Small tables with named rows and columns. After each table, cells are looked up by row and column.

miz.tsv
	vanon	bekubak	kod	nifotob	bos	gos	vodumip
rem	4.8	5.3	4.1	8.9	2.4	5.5	9.3
fipu	6.3	7.5	5.6	7.5	1.7	6.6	5.7
der	4.8	4.9	7.7	3.5	3.9	1.4	5.4
val	6.7	7.5	5.4	7.4	3.7	7.6	5.4
nikodop	4.3	3.7	5.0	4.1	1.1	3.3	7.6
rul	5.1	5.0	3.2	8.2	2.8	7.3	9.0
nizum	5.8	7.3	6.1	8.7	3.4	5.4	6.7
rak	5.2	5.7	8.3	3.6	4.9	1.8	4.5
bif	5.8	6.0	4.8	6.3	2.2	6.5	6.5
luroba	6.8	7.9	6.2	7.7	5.5	7.3	5.0
nok	6.8	8.6	8.6	5.5	4.1	4.2	2.7

What is the nifotob of bif in miz? 6.3
What is the kod of fipu in miz? 5.6
What is the vodumip of bif in miz? 6.5
What is the nifotob of der in miz? 3.5
What is the vanon of nikodop in miz? 4.3
What is the vanon of rul in miz? 5.1
What is the bekubak of nikodop in miz? 3.7
What is the bos of bif in miz? 2.2
What is the nifotob of nok in miz? 5.5
What is the nifotob of nizum in miz? 8.7
What is the bos of luroba in miz? 5.5

teg.csv
,supavu,molatuk,veba,zuperel,laber,fav,petamon,senavit,boz
zilel,122,157,119,120,93,107,94,127,91
sev,113,81,119,105,112,93,22,154,107
lir,147,123,111,113,112,106,56,122,117
dav,130,91,111,112,116,136,75,138,116
lufulub,120,201,120,105,119,88,99,116,103
zuf,109,119,107,105,106,126,97,106,108
bonise,111,145,103,108,112,133,130,161,97
mim,122,98,128,106,116,51,57,89,47

What is the petamon of zilel in teg?
94
What is the senavit of zuf in teg?
106
What is the zuperel of sev in teg?
105
What is the zuperel of mim in teg?
106
What is the petamon of lufulub in teg?
99
What is the supavu of zilel in teg?
122
What is the veba of lufulub in teg?
120
What is the laber of lufulub in teg?
119
What is the senavit of dav in teg?
138
What is the laber of sev in teg?
112
What is the senavit of bonise in teg?
161
What is the supavu of zuf in teg?
109
What is the boz of zuf in teg?
108
What is the veba of bonise in teg?
103
What is the senavit of zilel in teg?
127
What is the petamon of bonise in teg?
130
What is the veba of lir in teg?
111
What is the supavu of lufulub in teg?
120
Which row has the largest boz? lir

Table puf
,sogem,gam
rilek,7.0,3.1
tumit,3.5,8.4
pom,3.2,0.7
vateze,5.1,3.9
rebu,1.1,0.0
gub,4.8,7.4

sogem of vateze: 5.1
sogem of rebu: 1.1
gam of gub: 7.4
gam of pom: 0.7
gam of rilek: 3.1
sogem of pom: 3.2
sogem of rilek: 7.0
gam of tumit: 8.4
gam of rebu: 0.0
sogem of tumit: 3.5
sogem of gub: 4.8
gam of vateze: 3.9
Row with the largest sogem: rilek

Table rorubi
          veki    vif
saz      29976  11456
mifes    31576  82513
nuluz    25461  76920
lepilep  23859  16856
pazup    24867  10886
novib    34659  77639
mavaveb  35396  80218
gokel    33087  80988
roziv    34249  11317
rol      28440  30300
mudap    26415  83963
nedi     24647   6429
sepeli   25719  80710
gunariv  32070  17269

novib, veki -> 34659
lepilep, vif -> 16856
lepilep, veki -> 23859
roziv, veki -> 34249
rol, vif -> 30300
mudap, veki -> 26415
nuluz, vif -> 76920
novib, vif -> 77639
nuluz, veki -> 25461
roziv, vif -> 11317
pazup, vif -> 10886
gokel, veki -> 33087
mifes, veki -> 31576
mudap, vif -> 83963
saz, vif -> 11456
mavaveb, vif -> 80218
nedi, vif -> 6429
nedi, veki -> 24647
pazup, veki -> 24867
gunariv, veki -> 32070

suzepa =
         robel  sim  pamog  lomo  ser
linidig    189  103    179    83   65
nur        171   82    190   141   71
furo       195  200    123   182  177
zum        127   79    132    63   98
buvo       105   67    167   141   97
gedab      111  170    142   226  184
pavo       124  185    175    85  124
gep         57  145    154   155  158
suno       194   84    123   113  103
zogiz      194  118     93   113  140
tis        131   84     82   155  161
mami       183   74    163   108   71
furu        88  160    164    83  128

What is the ser of buvo in suzepa? 97
What is the robel of tis in suzepa? 131
What is the ser of tis in suzepa? 161
What is the robel of buvo in suzepa? 105
What is the ser of gedab in suzepa? 184
What is the pamog of nur in suzepa? 190
What is the lomo of gedab in suzepa? 226
What is the pamog of linidig in suzepa? 179
What is the sim of linidig in suzepa? 103
What is the sim of buvo in suzepa? 67
What is the pamog of zogiz in suzepa? 93
What is the robel of gep in suzepa? 57

vusubo.tsv
	zet	romu	mutolo	lede	fupiva	misuto	sig	renusoz	sipele
nofidat	44.052	46.607	46.093	26.484	67.441	19.459	34.787	36.161	57.975
melorod	36.820	54.733	48.574	44.523	67.785	34.642	42.570	67.873	23.211
zin	24.490	36.527	40.134	62.771	25.365	37.330	39.422	30.748	68.458
bofepap	60.326	62.642	33.614	56.955	23.383	75.804	52.139	62.249	28.686

melorod, romu -> 54.733
melorod, zet -> 36.820
melorod, renusoz -> 67.873
zin, zet -> 24.490
bofepap, romu -> 62.642
bofepap, mutolo -> 33.614
zin, romu -> 36.527
zin, sig -> 39.422
bofepap, misuto -> 75.804
zin, lede -> 62.771
melorod, fupiva -> 67.785
nofidat, mutolo -> 46.093
nofidat, fupiva -> 67.441
nofidat, misuto -> 19.459
bofepap, fupiva -> 23.383
nofidat, sipele -> 57.975
zin, sipele -> 68.458
bofepap, sipele -> 28.686
melorod, mutolo -> 48.574
zin, misuto -> 37.330

